Here is a tiny trained network, its code and every weight. The questions are about switching its units off for an input and a class, where a switched-off unit gives its printed mean instead of its output.

import numpy as np


def w(rows, s, z=0):
    codes = np.array(rows[::2]) - 128.0
    scale = np.full(codes.shape[1], s)
    scale[-1] = z or s
    return codes * scale


def f(y):
    return np.maximum(y, 0)


def log_softmax(a):
    a = a - a.max(-1, keepdims=True)
    return a - np.log(np.exp(a).sum(-1, keepdims=True))


def net(x, mask):
    res = np.array(x, float).reshape(1, 8) / 4 @ E
    y = f(res @ A[0][:, :-1].T + A[0][:, -1])
    res = res + np.where(mask, y, B[0][:, -1]) @ B[0][:, :-1]
    return log_softmax(res[-1] @ U[:, :-1].T + U[:, -1])


A, B = {}, {}
E = w([
[69,138,219,87,64],'x0',
[1,242,109,147,108],'x1',
[160,210,94,175,94],'x2',
[42,110,151,120,176],'x3',
[104,162,97,56,124],'x4',
[149,210,187,86,103],'x5',
[108,128,193,77,197],'x6',
[95,191,220,87,74],'x7',
],0.0066)
A[0] = w([
[185,125,209,126,96,235],'N0',
[140,220,146,165,153,93],'N1',
[99,154,130,178,144,154],'N2',
[107,105,67,127,192,170],'N3',
[161,138,122,94,162,99],'N4',
[218,149,207,90,215,167],'N5',
[123,140,71,146,87,203],'N6',
[118,117,51,111,161,161],'N7',
[104,195,137,126,198,118],'N8',
[101,129,123,206,127,96],'N9',
[135,117,119,111,175,7],'N10',
[196,160,148,251,83,181],'N11',
[114,149,129,197,148,190],'N12',
[113,86,181,167,71,199],'N13',
[114,203,110,138,181,254],'N14',
[158,156,119,33,110,236],'N15',
[114,99,96,150,162,212],'N16',
[78,168,140,112,172,227],'N17',
],0.011,0.0046)
B[0] = w([
[104,125,36,113,167,245],'N0',
[159,83,109,174,155,183],'N1',
[169,91,97,123,187,175],'N2',
[121,63,108,186,180,226],'N3',
[118,73,112,144,149,155],'N4',
[116,85,140,124,216,241],'N5',
[115,136,87,195,137,213],'N6',
[114,107,156,198,178,210],'N7',
[124,175,105,176,154,178],'N8',
[140,122,87,139,166,170],'N9',
[73,62,101,182,165,141],'N10',
[191,164,54,130,110,254],'N11',
[143,89,65,158,132,194],'N12',
[107,187,30,123,96,207],'N13',
[82,124,89,254,193,228],'N14',
[46,99,109,189,153,222],'N15',
[133,110,76,145,161,223],'N16',
[71,154,91,154,128,215],'N17',
],0.0093,0.0074)
U = w([
[154,184,125,87,129,27],'0',
[18,195,88,177,81,234],'1',
[157,147,168,99,68,3],'2',
[137,51,69,189,254,225],'3',
[98,166,127,128,142,23],'4',
[91,80,108,67,182,122],'5',
[175,127,215,73,64,3],'6',
[206,157,49,153,81,59],'7',
],0.0089,0.0051)

Each question gives the input, the list of numbers given to net, and the class t.
The units are the neurons (one row each of A and B). Each row of codes is followed by its name. A weight is (code - 128) times the scale printed after its matrix; where a second scale follows, it is the last column's (A, B and U).
mask holds one flag per neuron, in row order. A switched-off neuron (its flag False) gives its mean, the last column of its row in B, instead of its output. The means were averaged over made-up inputs and are rounded, as every weight is.
A unit's drop is (log p(t) with every unit on - log p(t) with that unit switched off) / (log p(t) with every unit on - log p(t) with every unit switched off).
The circuit of an input: a set's keep is (log p(t) with only the set's units on - log p(t) with every unit switched off) / (log p(t) with every unit on - log p(t) with every unit switched off). Starting from the 12 units with the biggest drops (on a tie, the unit counted first), units are removed one at a time, each time the one whose removal leaves the highest keep (on an exact tie, the one counted first), for as long as the keep stays at least 0.8.
circuit, biggest first: the units of the circuit, biggest drop first
unit that matters most: the unit with the biggest drop
k most important neurons: the k neurons with the biggest drops, biggest first
drop when u is switched off: that unit's drop, to one decimal
input [0,3,-3,6,8,4,8,1], class 1: unit that matters most -> N17
input [-3,4,-7,-1,-5,-1,-6,6], class 1: circuit, biggest first -> N5, N3, N13
input [3,8,3,-8,-8,3,-4,6], class 7: circuit, biggest first -> N11, N1
input [-2,-4,-1,1,7,-2,-6,6], class 1: 2 most important neurons -> N5, N3
input [6,2,6,5,-4,-2,5,3], class 1: circuit, biggest first -> N5, N3
input [-3,1,7,-6,8,-6,-3,7], class 7: 2 most important neurons -> N5, N11
input [8,0,5,-6,-8,6,-6,4], class 7: drop when N11 is switched off -> 0.4
input [3,-4,6,-2,6,-1,-4,7], class 1: drop when N15 is switched off -> 0.3
input [4,5,0,-6,-1,-1,-8,1], class 7: drop when N11 is switched off -> 0.3
input [8,4,0,8,-7,0,5,-4], class 1: drop when N5 is switched off -> 0.2
